Here is a tiny trained network, its code and every weight. The questions are about switching its units off for an input and a class, where a switched-off unit gives its printed mean instead of its output.

import numpy as np


def w(rows, s, z=0):
    codes = np.array(rows[::2]) - 128.0
    scale = np.full(codes.shape[1], s)
    scale[-1] = z or s
    return codes * scale


def f(y):
    return y / 2 * (1 + np.tanh(0.7978845608 * (y + 0.044715 * y**3)))


def log_softmax(a):
    a = a - a.max(-1, keepdims=True)
    return a - np.log(np.exp(a).sum(-1, keepdims=True))


def net(x, mask):
    res = np.array(x, float).reshape(1, 6) / 4 @ E
    y = f(res @ A[0][:, :-1].T + A[0][:, -1])
    res = res + np.where(mask, y, B[0][:, -1]) @ B[0][:, :-1]
    return log_softmax(res[-1] @ U[:, :-1].T + U[:, -1])


A, B = {}, {}
E = w([
[254,206,124,135,88,118],'x0',
[163,150,45,55,233,58],'x1',
[86,69,16,34,149,129],'x2',
[132,84,97,219,73,99],'x3',
[82,93,125,179,65,180],'x4',
[64,159,103,200,178,12],'x5',
],0.01)
A[0] = w([
[188,160,131,124,126,174,234],'N0',
[96,126,160,161,114,147,129],'N1',
[78,99,155,197,120,133,232],'N2',
[107,152,87,112,172,5,223],'N3',
[137,71,83,67,146,157,252],'N4',
[119,115,91,109,135,136,74],'N5',
[120,109,138,138,136,126,69],'N6',
[177,165,173,119,106,171,154],'N7',
],0.015,0.002)
B[0] = w([
[179,57,161,125,175,134,193],'N0',
[107,86,132,183,72,130,175],'N1',
[78,75,71,201,66,82,205],'N2',
[132,222,98,92,173,5,252],'N3',
[143,197,41,88,115,240,208],'N4',
[152,138,108,70,115,135,157],'N5',
[89,175,99,138,94,125,133],'N6',
[154,91,219,158,185,169,206],'N7',
],0.012,0.018)
U = w([
[145,188,69,65,193,34,164],'0',
[62,83,76,216,43,142,104],'1',
[144,132,22,42,124,254,6],'2',
[223,74,231,121,161,194,232],'3',
],0.0087,0.0014)

Each question gives the input, the list of numbers given to net, and the class t.
The units are the neurons (one row each of A and B). Each row of codes is followed by its name. A weight is (code - 128) times the scale printed after its matrix; where a second scale follows, it is the last column's (A, B and U).
mask holds one flag per neuron, in row order. A switched-off neuron (its flag False) gives its mean, the last column of its row in B, instead of its output. The means were averaged over made-up inputs and are rounded, as every weight is.
A unit's drop is (log p(t) with every unit on - log p(t) with that unit switched off) / (log p(t) with every unit on - log p(t) with every unit switched off).
The circuit of an input: a set's keep is (log p(t) with only the set's units on - log p(t) with every unit switched off) / (log p(t) with every unit on - log p(t) with every unit switched off). Starting from all 8 units, units are removed one at a time, each time the one whose removal leaves the highest keep (on an exact tie, the one counted first), for as long as the keep stays at least 0.8.
circuit, biggest first: the units of the circuit, biggest drop first
k most important neurons: the k neurons with the biggest drops, biggest first
drop of u: that unit's drop, to one decimal
input [-8,3,7,-4,6,3], class 2: circuit, biggest first -> (N4)
input [0,-3,-6,1,-5,2], class 1: circuit, biggest first -> (N2, N3)
input [-3,-5,-6,-5,-2,0], class 1: 3 most important neurons -> (N2, N1, N0)
input [8,3,1,-7,-2,0], class 3: circuit, biggest first -> (N0, N7)
input [3,2,2,5,5,-2], class 2: 2 most important neurons -> (N3, N2)
input [-6,6,-5,-2,4,-4], class 2: circuit, biggest first -> (N3, N7)
input [2,-5,1,-8,-8,2], class 3: circuit, biggest first -> (N3, N7)
input [-6,-4,-7,-3,3,-7], class 1: 2 most important neurons -> (N2, N1)
input [-8,8,-3,6,0,-6], class 2: drop of N2 -> 0.0
input [8,-2,6,-8,-3,0], class 2: drop of N1 -> 0.1
input [-8,4,7,-2,8,2], class 2: drop of N4 -> 3.3
input [1,4,-5,-3,6,1], class 3: drop of N3 -> 1.1
